Rows, each with the grade of its hidden value:
[ 184  -45  -31   96  383   64  -77  111  132   32   64  -22   13    5
 -111 -145 -259 -123    4  117 -254   68    0  148   11 -104  161   82
  -66  119  128  -96 -501  -43 -230   78  205 -192   99  229  172  163
   16  -36  -12  156  226   88]
U
[ 163  108  271  202  359  184  365 -199  133   30  -43  -92 -111  292
  -57 -131   43 -111 -165   23  230 -400  117    3 -291   48  503   -6
 -141  210 -206  -22  -76   86  107  -66 -118 -150  322 -156 -136  268
  239 -258 -179  -57 -192  -12]
A
[-295   47   23 -107 -277   48  212   31 -519  -56  153  131 -295  -30
  225  133  -69 -148   41   77 -102 -322   79  139  -10  573 -321 -163
 -361 -138   22 -170   66   48   24 -165  -22   56 -193 -261   20  146
   75   26  128 -213 -290   33]
A
[ 192   93  -15  217  281   56  -50  174  202   54 -150    2  -47   91
  -30    0  -41  136 -210  185    3  -36 -178  -44  -35  -98  285  -79
  277   70  -13  -10 -318 -242    6   56  138  -92  419  125  149  235
  120 -117  -80  127  118 -148]
U
[ 209 -407   -2  245  295 -130  -26  -16  352  -16 -438  108    4   10
 -143 -143  -89  236   54  -17    1   98  100  167  292 -282  156 -159
   45  299 -147  -43  -23   13 -180  -71  -82  -30  114  -12  -14  117
    5 -273   39   72  204  122]
Z
[ 233  250    7   83  293  -17  -32  237   98  229   50  -33  -82  180
   53   60    0   97 -236  164  -23 -112 -114 -185 -231   33  133  105
  289  -37  -59  -34 -268 -274   67  262   -2  -86  342  167  291   80
  107   18 -108    3   60 -193]
F
[ 251  -89   86   51  108 -107 -327  149    4   85   -3   72   38 -140
  100   91 -294  182  -84  -76 -205   66 -231  -70   39  139  156   48
  -34 -181  176  -11 -216 -244 -158  253  -63  198  139  113   65   57
  -61  161  -36  -68  273 -236]
R
[-114  204   13  -52 -240   40  -39  100 -244   54   -1  -78   50 -109
   78  286  -78  -35  -83   73   83 -140 -174 -128 -493  566  172  -23
  -95 -240 -219 -107  174 -211  137  182  -69   79  158 -266  -47  119
   77   64  -89 -115 -140 -264]
U
[ 261 -477   83  220  166  -27  -40   47  107   63 -150   38  -47   14
  130   38  -54  221  136  -53 -195  -29    0   55  459 -227  133  115
 -122  -28  114 -216  117  -78 -395  -84 -177  194 -186   28  193  -32
  -47 -232  220  -92  339  225]
A
[-143  -34   93  128 -405  -31  216   -2 -316 -160 -315   46 -198   36
  223  119  162  175   46  106   55 -407   40  112   97  395 -287 -260
 -116 -129 -142 -112  432  -13  266 -160 -205  253  -97 -450 -217  112
   22 -180   60 -230 -235 -142]
F
[ 357  246  153   15  224  207  330    0  -34  110  411  -56 -292  281
   69 -145   94 -355  184  344 -278 -318  129  147 -137 -104 -469  151
  -18  -12  439  -93 -262  196  -21   90  120 -236 -192  115   38  305
   26  -54  -39  219 -135   73]
K
[ 146  -71   66   77   48  395  -20  119   70  112   17 -420  235   37
   78  125  116  -50   82   74  -16 -107 -133  -35 -326 -165  465  562
  -31 -104 -238 -247  240 -319  -84    8   60    6  -64 -207  174 -178
   37 -306   19  -27  105  188]
U
[ 303 -104  -53  140  386  146  -14   32  291   25   22 -108   12  176
  -71 -275 -188   11   -3  -16 -112  -30  -64    7   65 -116  317   -4
    3  272   55  143 -406  -64 -172   47  101 -176  135  185   53  125
   63 -161  -38  169   42   72]
A
[ 187 -171  -42  103   84 -322  -60  131  152   59 -320  148  -38 -128
 -150   63  -40  103  136  157 -141  179  175  194    8 -103 -386  -98
  138   79  -85 -223   83   39  -64  182  -97   -5  -70   28   68  110
 -118   -6   18   60  268  -32]
M
[ 189  -40  114  129  338  140  187  -89  139  -41   -5  -98  -88  167
  -45 -295 -112 -105  -31  -40  -59 -230  157  156  -29  -77  214   80
 -169  299  -48    5 -272   73  -22  -81   17 -113   41   28  -49   86
   70 -149  -61  -31  -47  123]
S
[ 100 -456  -79  192  -26 -104  154  -65  123  -21 -224  227 -214 -176
   62   62  -74   40  290  152 -208   11  109  182  535 -213 -193 -142
 -110   69  266 -298  241  158 -493 -268  -87  165 -335   19   40  221
  -72 -218  369   63  188  361]
K
[ 241  271   71  -97 -130   70  165  -33 -164  -18  258  -17 -276   69
  262 -258  -81 -194  193  188 -374 -418   71  124   26  148 -670  118
 -101  -77  490   83 -131  130  121  110    3  119 -342   13 -248   96
 -144  146   18    8 -284  -70]
B
[ 236  145  102   66   90  -81 -175  183  -23   80   27  -99   99 -143
  -39  169 -162  -56  -51  101 -199   42  -82    6 -370  138   74  216
    8 -199   23 -232 -131 -178  -13  344  -11   84   71  100  111   67
  -75  177 -116  -48  326 -238]
K
[ 395  265  122   57  311  185  229  -81  243  228  178 -308   58  229
  -17 -137   29 -255   68  173  -47 -306   88 -136 -490  -90  248  445
   -5   27  -14  -90    0   25   -9  286 -118 -123   11   34  -35   46
   38 -119 -124   74  -75   53]
U
[-446 -161 -114  -88  -50 -217  -57   29 -189  -93 -304  252  -26 -402
 -162  101 -341  -87  -63  -36   19  159  208  318 -143  364   30 -204
 -312  177 -411 -264  -46   13  -69 -146   69  -44   82 -206   12   96
   31   76   58 -184    6   96]
R
[  94  158  125  176  108  295  409 -188  -45 -104  104 -135 -215  263
  155 -251  -37 -181  -29   96  -29 -575   38   15   17  183  262  -28
 -252  116  144   39 -146  117   26 -196  -20   -2   21  -81 -198  245
  146 -216   12  -47 -309   74]
A
[-436    2 -144 -290   69 -154  166  -88 -192  -41  -15  160 -134 -293
 -171 -202 -393 -391   15 -111  -65    1  509  395 -325  360 -209   29
 -473  435 -423 -194 -187  219  -15 -141   75 -193 -187 -117  -18  -70
   -1  183   49 -249 -263  315]
S
[ 397  -10  151  239  248  230    9   82  288  257  -70 -356  256  258
  -51  242  198  114  -43   96  220  -89 -235 -319 -483  -70  734  275
  172 -144 -306 -130  270 -294  -49  289 -180  -81  321 -147  143   82
  167 -352 -159   99  159 -112]
R
[ 155  176  185  236  153  204  327 -201  154 -125 -131 -108 -105   79
  -42 -167  -14 -172  -78  150   85 -373   54  112 -214  -22  328  -20
  -77  187    3  -47  -68   98  116 -143   30  -15  193 -112 -298  329
  116 -188 -111   27 -153  -30]
K
[ -56  -81  -77 -230  191 -199 -160  120   -8  166    1   99   67 -213
 -206    3 -275 -165   83  -22 -125  270  243  224 -372  121 -218  145
 -152  157 -295 -175 -152    4  -85  240   41 -225  -52  -21  148  -63
  -59  155  -65  -20   74   93]
R
[-308  177 -160 -321  127  143  102  160 -432   85  562   64 -153 -131
  -90   24 -326 -652  166  260 -384   59  217  334 -351  381 -375  138
 -435   -6  119 -329 -537  142 -258   12  413 -460 -252  101  346  192
   54  178   90  122  -96  307]
B
[ 194 -308    9  177   -4 -146 -352  224  -14 -121 -284   50   45 -125
   93  -28 -221  361    6  -90 -289   93 -158  140  392   31  -62  -95
  -10  -67  101   -8 -174 -239  -81   81  -16  256  -14   52   50  -43
 -145   14   44  -91  367 -173]
F
[ 260  -15   99  222  209  -83 -154  159  160   93 -231   23  -24   31
  106   63  -63  330 -256   -5   -2  -86 -183 -133   63  -64  324   44
  218  -41  -51  -30 -114 -324    8  126 -112  194  343   82  135   29
   40  -33  -52 -129  225 -221]
F
[-135  153 -179  -78   37  204  148  -29  -41  -15  165  -15 -193  -40
  161 -206 -285 -171 -115   -9  -78 -270  -40  -37  -19  254  224   25
 -160  224   50   90 -298  -86 -111 -196  149   -3   23   69    3   58
  100   28  130  -82 -347  168]
S
[ 326   14  255  111 -196 -130  -36   22   93  126 -293  116 -197 -103
  338  188  172  393 -114   14   73 -262 -142 -129   51 -150 -192  144
  313 -184   83  -43  490 -268  187   62 -325  523   61 -201 -165  -39
  -84   29    4 -262  -20 -272]
M
[  60 -324  182  229   49  -78  107  -37 -123 -235 -293  228 -239   77
   25 -149  -35  154   93   46 -142 -168  140  412  483   19 -331 -401
 -204  111  131  -45 -118  170   27 -233  -15   31  -43 -178 -168  289
    0 -206   22  -19   53  -22]
Z
[-234  -80 -103 -195 -406   18   93   -4 -322 -172  -50   95 -217 -263
  195 -140 -128 -149  284   84 -297 -183  205  403  164  196 -749   20
 -278   63  109 -101  152  105   56 -237  103  153 -523 -270 -208  -66
 -176   48  204 -130 -294  206]
B
[  57 -181  -61   77  146 -173 -269  247  -44  -19 -128   79   17 -136
  -36   31 -286  158  -91  -77 -218  170  -41  119  106  147   47  -66
  -55   33  -72 -110 -323 -199 -132  116   44   48   74  147  240   -8
  -49  107   18 -101  332  -91]
S
[ 273   -8  -30   57  379   65   99   33  262  255   80 -116   16  140
  -45  -71  -51 -110   66  135  -89  -66   84  -85 -164 -184  215  297
   33  103  -42 -146  -86  -33 -242  167  -56 -165   17  133  211   24
   49 -155   33   96   77  209]
Z
[ -60  320  -97 -190   85   -4  -45  159  -42  249  144   20 -104 -148
  157   51 -177 -102 -196  102  -83 -118  -13 -117 -343  119   18  363
  100  -18  -89 -120 -150 -271    6  137   56   40  117   84  224 -124
   23  207   31 -168 -135   18]
R
[-124  246 -232 -179  120  184   35  227 -154  204  378    1 -168  -22
  146   29 -182 -264  -44  251 -240  -88  -66  -47 -143  152  -62  229
    1  -34  135 -141 -381 -190 -211    8  284 -192  -11  184  394   47
   86   75  155   64 -147  207]
R
[ 249  268  104  -22  210  147  317 -164  201  156  149  -98 -118  129
  -45 -136    7 -301   46  169   58 -276  132  -22 -470  -25   41  176
   -3  171    6  -12    4  132   49  113  -42 -168   49  -47 -174  217
   84  -65 -118  107 -291   47]
M
[ 184    2  278  217  -96  -46  154  -49   37  111 -328  111 -172  163
  175  278  277  358 -170   65  358 -329 -155 -198 -111  144  154 -232
  207 -150 -181   -5  488 -160  237   28 -359  218  368 -390 -177  256
  169 -224 -115 -133 -175 -334]
R
[ -20 -106  -21   23  190  146  291 -100 -104 -152  122  -40 -162  131
  -64 -370 -187 -333  229   79 -279 -229  319  384  132   98 -209  -45
 -433  292   94  -76 -336  307 -132 -186  142 -247 -300   -4  -57  153
   10 -160   79   60 -137  323]
A
[-361 -337  -23  -31  -49 -245 -160   49 -139  -97 -401  379 -100 -461
  -60  147 -304  116 -107 -101   17  210  121  349  137  142  -13 -218
 -212  152 -285 -250    1  -80 -122 -259   55  113  107 -204   30   76
    4   59  111 -229  114   87]
U
[ -39  198  -47 -257  259  168  234  -24  -85  151  449    6 -156   -4
 -133 -131 -191 -591  164  209 -191  -41  271  246 -453   97 -270  205
 -260  193   64 -164 -355  214 -147   43  261 -448 -168   59  113  199
   67   68  -18  174 -237  292]
M
[-204   86 -101  -75   38 -137   16   63 -110   46  -70   29   43  -96
 -208  139 -232 -122 -125  -52  156   65   85   -6 -555  597  243 -222
 -186  133 -494  -96  -73  -35   60  175  -55 -190  233 -132   47  156
  135   92 -131  -92 -105 -140]
S
[ 155   46  162   21   21   21   93 -127 -112   43  148   84 -183   33
  213  -44 -217  -33  -23  -51 -100 -337  -74  -92   30  331  102  -49
 -268 -105  258   54  -70   36 -102   61 -187  183   10  -43 -178  193
   38   69   13 -128 -154 -111]
F
[ -94  -61  125  -22 -324  -20  220  -58 -285 -111 -160  176 -287   18
  152   36  130   39  153  120   20 -294  120  255   62  282 -597 -300
 -132  -26   -3  -27  312  129  238 -157  -96   75 -158 -443 -285  216
    9 -119   12  -75 -354  -82]
U
[ 258  -47  139  159 -119   16  129  -73 -114 -132   -8  105 -364   85
  425 -237 -103  188   18  -31 -290 -503  -62   35  577   85 -287  -87
 -120  -47  518  127  -70   11  -20 -157 -164  433 -221   33 -219   75
  -94   15  163 -205 -126  -71]
S
[ 218 -259  382  253   47  315  151 -130  167  107 -243 -178   46   35
  169  265  280  177  -54  -41  301 -269 -127  -71 -136 -323  665  373
  -16  -96 -245 -268  618 -244  -61 -226 -223  255  132 -428  -49    0
  143 -440   15 -194   58  123]
B
[ 209 -231   55   80   50 -126 -363  184   10   11 -148   51   38 -164
  149   29 -267  319  -91 -187 -213   71 -187   -1  216   54  119   77
  -22  -82   63   -2 -140 -307 -124  133  -86  304   42   78   94 -119
 -109  113   28 -192  306 -164]
A
[ 341  377  262   51   34  -69  -29  145  -41  258  126   44 -162   15
  199  325   71   86 -248  158   23 -214 -220 -260 -424  148   -2  163
  276 -339  144 -118   55 -275  161  353 -174  212  296   28   82  179
   49  213 -166 -125   55 -441]
K
[  32  208   -5   74 -252  128  326 -160  -55 -153 -131    6 -322  118
  323 -304   15   44   17  130  -44 -614    3   15  209  198 -266 -157
  -17  110  205  214  102   57  245 -212  -83  242  -87 -202 -424  136
    1 -113   79  -96 -539  -53]
Z
[ -94  315  -26  -86 -226   78  219   24 -321   80  301   72 -249  -70
  169  247  -88 -288   25  265  -90 -274  -93  -96 -307  538 -159 -100
 -147 -250  220 -171   34   18  -65   54   13   21  -51  -72    4  348
   92  126   77    1 -257  -91]
K
[  40  265   75    5   55  243  337 -207  -64  -65  179 -129 -208  114
  206 -334 -178 -253  -49   12  -96 -569   89    8  -93  229  160  151
 -292  156  141   84 -177   93   57 -135  -23   81  -71  -41 -251   76
   61  -20   21 -156 -403   95]
A
[-249 -139 -147  -43 -359 -155 -132  139 -174   20 -314  -13  140 -358
   14  348 -105   80   82   27   17   96  -13   15 -257  395   38   28
 -124 -158 -408 -320  471 -198  -50   73 -141  204 -108 -311   44  -91
  -63   -1  120 -201   78  -11]
U

Part 2:
[-248  128 -357  196  -47    1  320  -18  446 -132   62  357  256  178
 -286   27  146 -309  202  -80 -203 -204  -23   76 -311   94  -25 -493
  155 -243 -232  258   18   11 -144  -43  263  273   -1  195 -137 -131
   58   97   19 -197  -45 -230]
[28]
[ -14  -26    9  -52   48  -32   87   91  -12  -64  -73   -4  -99   27
   70  121  -33  -11  -19  -68  121  -64   83  -52   35  -49   57   33
   28  -74  -73 -153  -35 -179  -37 -152  -10  -24   98 -178  -88 -152
   80  -97   -1   61 -252  -98]
[31]
[  42   89 -152  -40  -46  -36  -60  -12   42  -18  -20    7   13  -17
   -3   11    1   18  138   75  -23   60   74  -43  -85   12   33  -97
   47   59    8   58  -49  132   29  -18  -21  126  -13   64  -43  -49
  -47  -45   32   71   74   71]
[21]
[  50  -35  -55 -164   54  -79  -29   28  -23  -51   31  102  -27   51
   45   61   20   20  118   91  109  -96  -12   68   36  -21   99  -15
    8  -97   32 -108  -85 -159  -15   -6  -45  112  -58  -77  158  -39
   63 -163   58  -51  -27  -32]
[26]
[-121  -60  -82    6  -66  -39  114    5  138  -34  108   96 -105   12
 -144   42   14  -17   -8  -14  -75 -104  -67   73   -7   69  111 -154
  125 -154   60  -19   -5 -177   -8   48   78  119  -60  -73  -54    6
   32    7   24  -87   54  -51]
[31]
[  11   85 -116  -28 -126   38   99 -172   15    1   67   69  -14   24
  -66 -110  -45   10   86   79 -202  -49 -125   49   84   49  -31 -109
   39  -23   10    7   98   19    1  124   63   95 -116  134  141   32
   37   55  -11  -84  146   72]
[42]
[ -74 -138  -37  -75  -90   27  179 -142   -1   12   77  117   60   89
 -189 -161  149  -12   54   34  -76  -86 -120   22   38  -27  -43    4
 -142   48 -118 -159   57   52  -23   67  -34   75 -148   25  185  102
  257   54 -219  -47  -13  -34]
[29]
[ 232  -56  147 -115  -43   -6  -50  -85 -268   50  -57 -177  -51 -143
  268   32  -23  128   30  132  134  126    4 -181  161 -110  -41  310
 -122  113   28 -172    4   31   85 -114 -142  -70  -10  -95  184  -59
  107  -56  -46  109  -19  146]
[29]
[  33  228 -133  158   12   80  223 -176 -106  -64 -134   25  116    0
  146   -6  -55  -93  224  -48 -146    9   -5 -190  -33   58 -296  -79
   -7   19 -147   -7  145  125  -17 -121  -51    0   51  160   42 -267
  -56  -40  -72   55 -191   26]
[29]
[  79  217 -170  -42  -64  -84  -26  -46   57  -63  -66   32  -28  -20
  105   86  -76    6   93   69  -28   91   48  -31 -118  103  -25 -187
  186  -21   22  168  -63  139   10    9  114   56   -2   87  -85  -56
 -152    7  121   71  141  115]
[44]
[  28   19  -29  -13   60  -51   12   30  -75  -33  -24   40  -81  -12
   77   32  -68   30   79  -17  -12  -83  -39  -18   46   22  -13   22
   65  -12   23  -80    5 -183   22  -40 -107   97   -3  -63  105 -108
  -61 -175   39   13  -82   42]
[29]
[ -87 -138  -25  -92  -82  -11  238  -48   55   -7   71  100  -23   72
 -122  -12   89    8   -8    7  -15 -111  -43   -8   64  -29  -42   21
  -66  -26  -86 -135   30  -92  -57   -9  -14   25  -62 -112   72   86
  210   67 -171   16  -36  -79]
[44]
[ -15   75 -186  -51 -119   -9   84  -73   79  -21    4   -6  -28   24
  -64    8    7   45  112   62  -62   66   97  -49  -63   44  -32 -119
   10   65  -16   27  -29  191   -3   23   19   50  -22   49 -124   13
   16   49  -80  145   77   47]
[28]
[ -82  -36  -36  194  -30  -23   46   47   97    8   71   45  -60  -93
  -85   -7  -27  -36   21  -72 -171  -91 -108  -22  -38   56   59  -82
  152  -44   52   78   54 -216   63  -30  -19  230  -14   -7   10  -92
  -90  -65   85  -99   36   53]
[21]
[  62  -99  136  126 -120  -19   56   19  -36   68   -4 -156 -135 -178
   89   11  -61   79 -121  -41  -55   58  -46 -162   66  -37    7  194
   45  112    6   16   39 -112   96 -106  -22   42   43 -108   -3  -28
   21   36   -4   81   18  156]
[44]
[ -57 -171   58   24  -32  -99   52   73   33    3  135   16 -247  -74
  -41   59  -57   92  -86  -37  -42 -127 -138   72   87   71  139   40
  144 -103  161  -67  -32 -384   64   58  -24  133  -67 -199   53   29
  -25 -113   58  -52   67   59]
[31]
[ -62   98 -115   44   19  -19  132   -8   40  -63  -47  105  -15   37
  -20   28  -39  -68   61  -72  -87  -93  -30  -33  -36   56  -75 -115
  113  -60  -69  -18   58  -82  -35  -52   -4   62   24   -3  -32 -126
  -50  -43  -13    0 -102  -35]
[31]
[-100 -238  -63  -25  -96   65  178   93  149   44  139  -63  -15  -14
 -146   96  108   51  103   65   45  -67  200 -111   84 -168  106   91
 -183    3   -9 -144  -14 -136  -24 -175 -140  128   67 -192 -112  -17
  252    8 -138  103  -94 -154]
[31]
[  20   74 -102  -34  -63   34   31   23   63   16   49   36  -43   -9
  -15  -11 -128   14   50   52 -161 -120  -18   16  149  -64   36  -12
   91  -25   17   24  109 -187  -22  -25  -27  136   24    8   68  -47
  -14  -14   78  -50   70   11]
[29]
[ -73  -64  -22  -51 -147   98  187 -127   31   66  149  123  -21   43
 -204 -203  -39    0  -44   36 -299 -218 -232   84  268  -67  -28   33
   -8  -16  -36 -105  247 -214  -41  109  -21  111 -126   36  268  122
  173  123 -101 -182  121  -14]
[26]
[  16  -16    4 -163   61  -91    8    6 -142  -36   -9   38 -159  -33
   85  124  -34   82   17   35   95  -42  -27  -40   90   54  -29   42
   84  -83  131 -200  -10 -169   15  -21 -154  -30  -45 -195   57  -29
  -69 -112  -18   57  -10   15]
[28]
[  46  -13   27   14   79  -16  -63   81  -53  -48  -47  -69  -50 -100
  151  201    7  -24  108   27  184   39  127 -123  -21  -40  156  -27
   27 -153   77 -112  -79 -156   45 -209  -43   72   86 -129  -75 -257
  -11 -162  159  -33 -185  -67]
[42]
[  10   96  -99 -454  -51   26  -59  -61  -71  -30 -116   52   20  123
  -75   16   80   12  -14  148  182   90  184  -43   72 -122   45  -85
  -68   12  -86 -257   12  284 -107  -58  -15 -174  -18  -73 -102   81
  188  166 -121   97  -26 -141]
[44]
[ 120  272 -107    6  -78  -18   70 -133  -31  -59  -34   39 -128   14
  170  -30 -267   22   25   16 -222  -68 -158   94  123  116  -63 -110
  230  -81   17  115   92 -119   -5  129  176   24  -30  140  125  -86
 -138  -37  166  -66  106  155]
[26]
[ -64  -56   13 -135   33  -56   26   -9  -53  -27  -74  124   17   48
 -106  -36  132  -55  -50  -36   86  -29  -50  -50  -54  -17  -11  -17
    4   16 -107 -187   11   45  -26  -57  -65  -11  -59  -94   34   17
  105   26 -133   -2 -107  -62]
[28]
[  17   85  102  -28   44  -29   28   75  -68  -60  -71    0 -169 -104
  208  228 -153  -32 -117  -44   69  -47  -13  -74  124   13   64  -54
  246 -262   92  -61   63 -361  -12 -173   70  -55  101 -200  -56 -194
 -112  -25  240 -112  -98  -59]
[40]
[  73  192  -78  -62   76 -121  -17 -108 -125 -155 -201   71  -45   92
  159   19   -8  -42   82  -57  129   95  -23   26 -203  175  -29 -200
  106  -34 -109  -44 -149  201    9   46  152  -62  -47   84  -19 -157
  -56 -152   41   57 -181   72]
[26]
[ -82   66    6  329  -71   36  220 -105  -10   -4  -40  -11    2 -155
   39   20  -12  -74   36 -125 -210   50  -91 -228 -100  134 -201 -122
  127   -5  -21  113  140  -12   73 -120    5   89   21   62  -50 -169
 -141   63   11  -19  -31   99]
[40]
[ -28  -99   36  -25  -46   11  139   27   42   20   94   54  -43  -58
  -13   82   -9  -22  -35   32  -38 -147  -77  -42  161  -82   35   81
   51 -148   32  -92  104 -313  -26 -102  -39   68    4 -157   89  -36
  100   38    8 -110   11  -80]
[28]
[ -38  -13   90 -110   19  -40   76  -61 -112  -39  -58  100  -73   -3
    0   18   28  -57 -133  -48   47  -60 -152  -26   63   25  -16   -7
  103 -132  -31 -203   83 -118  -24  -34   19  -94  -60 -130   66  -31
   63   52  -45 -102  -84  -55]
[28]
[  76  -43    4 -188  -30  -61   96  -43  -66  -37  -24   18  -31   21
  113  102   44   48   33   89  159   13   40  -62   49  -38  -32   80
  -51  -35  -37 -134  -62   -4  -31  -68  -12  -64  -21 -131   65    7
  142   -5  -73   87  -40  -18]
[44]
[ 101   10   35   53   67  -71   28  111    6  -85  -28  -43  -81  -88
  278  275  -84  -32   65    7  172  -38   63  -58    7  -23  129   23
  120 -238   48    3 -103 -319   12 -203   75   56  122 -162  -38 -282
  -17 -185  227  -49 -169  -51]
[21]
[ -32  119 -177   93   98  -12  187 -119    1 -113    6  218  169   44
   65   94   72 -157  315   28  -42 -121  -80  -41 -110  105 -155 -215
   45 -224  -30   -2   34  -75  -37  -68  -31  151  -56  102  157 -237
  -48 -140   33 -147 -101  -89]
[26]
[  71  237 -166  -56  -22  -59   -8 -115  -25  -97 -107   58  -61   80
   76  -37  -97    3  105    9  -54   43  -20   60  -87  138  -19 -208
  126    3  -48   48  -57  149    1  106  140   26  -48  151    1  -78
  -91  -78   70   41   -3  111]
[42]
[-154 -212 -118 -104 -201  110  229   -7  162  112  162   21   14   72
 -357 -155  103   80   26   61 -182 -124   78  -54  169 -180  -22  107
 -216  199 -104 -146  135    3  -60  -19 -179  129  -33  -74   12  211
  301  171 -318  124   59  -83]
[28]
[ -23   61 -105   99  -75   42  225 -111   51  -49   -5   37   30   37
    7  -14  -14  -55  111  -25 -117  -43  -23  -40  -15   32  -81  -93
   -3  -40 -115   15   52    8  -26  -30   87   57    4   80    7 -121
   87    6  -45   -6  -96  -15]
[29]
[  52   -1   -5 -285   56  -56  -88   25 -153  -27  -41   24 -132   34
   53   47  -40   90    7   72  132  -37   28   16  138  -43   65   62
   16  -19   62 -252  -20  -99  -12  -12 -138  -39  -34 -161   76   -4
   28 -114  -15   54  -52  -17]
[21]
[-134  -28 -148 -160  -95  -20  161  -32  213  -78   82  192   45  130
 -174   76  133  -82   46   76   45  -67   53   90  -72   12  115 -293
   39 -210  -58   -2  -61   -1 -106    7  197   74  -65  -32  -73   63
  185  124   16 -109   45 -186]
[40]
[ -78    7  -65 -115  -26  -25   88  -53  -36  -58  -92   11  -79   70
  -82    5   68   11   -9  -48   81   62   82  -59  -73   46  -10  -98
  -18   35  -85 -184  -41  170  -22  -22    2  -85  -14  -72 -163  -20
   90   25 -154  139 -151  -47]
[28]
[-154  -59 -152 -132  -40  -69   41   71  240  -55  100  208  -16  104
 -251   40  101  -76   -2   26    6 -138   -9  142  -80   11  202 -241
  122 -177   -6  -10  -61 -115  -70   38  114  157  -68  -71  -79   64
   98   40   32 -125   67 -152]
[28]
[ -45    1   41  -97   22  -48   74    6  -58  -47  -68   77  -92   12
    9   56   -4  -28  -95  -58   53  -54  -52  -37   37   18   -5  -32
  104  -89  -37 -149   38 -127  -31  -67    5  -54   -4 -141   -4  -44
   27   13  -16  -24 -107  -54]
[44]
[ -12   86    9  -79    9  -19   25  -89 -107  -47  -53   86  -79    0
   15  -16  -43  -42  -56  -25  -39  -45 -145   14   62   63   -9  -83
  140 -116    8 -131   92  -77   -6   26   35  -40  -66  -25   65  -66
  -21    7   22 -109  -29   -1]
[21]
[  35   67 -142   -8  -47  -62   11   34   83  -56  -35  -64  -42  -49
   88  182    5   33  141   62  101  121  202 -110 -141   38   50 -119
   55  -21   38   72 -140  109   24 -109   33   63   65  -40 -212 -116
  -52  -48   64  158   -1   26]
[44]
[   7  -39    2  -55  123 -121   18   -7  -87 -120 -133  104   33   84
   65   40  150  -71   86  -64  234   18   -2  -18 -208   58   26  -73
  -29  -34 -148 -147 -173   75    0  -72   23   15  -39  -53   37 -139
  101 -182  -49   25 -280  -45]
[29]
[  87   -5   25  162 -102   49  164  -88  -24   13  -25 -104    2  -64
  121  -36  -45    8   70  -16  -88   24  -18 -127   39  -40  -58  104
  -72   79 -117   22   40  -16   43  -93   44   65   42   56   76 -133
  115  -19  -27   43 -110   94]
[42]
[  97 -188   55 -311  -53 -101 -102   50   -8   15   88   11  -66  -15
   13   88  101   90  -34  190  237   -3   20   47   91 -125  226  137
  -48  -67   75 -158 -135  -94    4  -16  -15   33  -85 -205  110  121
  216  -12    4  -16  114  -25]
[31]
[-155  -92 -161  228 -147    7  180  103  443  -23  150  139   64   83
 -269  -71   45 -139   35  -77 -213 -194  -33  145 -136  -37  236 -228
   83  -83 -173  260  -42 -200  -44   -6  278  363   23  101  -65  -32
  177   28  107 -178   -5  -91]
[26]
[  79   26   47   47  -53  -51  140  -91  -25  -52   42   14  -89  -92
  191  143  -74  -24  -15   34   -4  -41 -152  -11   69   72    5   -2
  155 -242   71   15   17 -225   19  -19  151   -8  -32  -66   83 -121
    5   -6  119 -127   44   36]
[31]
[ -19  -82 -116  -31 -155   68  174   15  179   79  182   90   38   35
 -158 -104  -51   26   60   93 -256 -235  -71   44  226 -161   -1  110
  -43   46  -58   37  160 -248  -60    0  -70  223  -20    5  203  100
  170   68  -68  -61  148  -21]
[21]
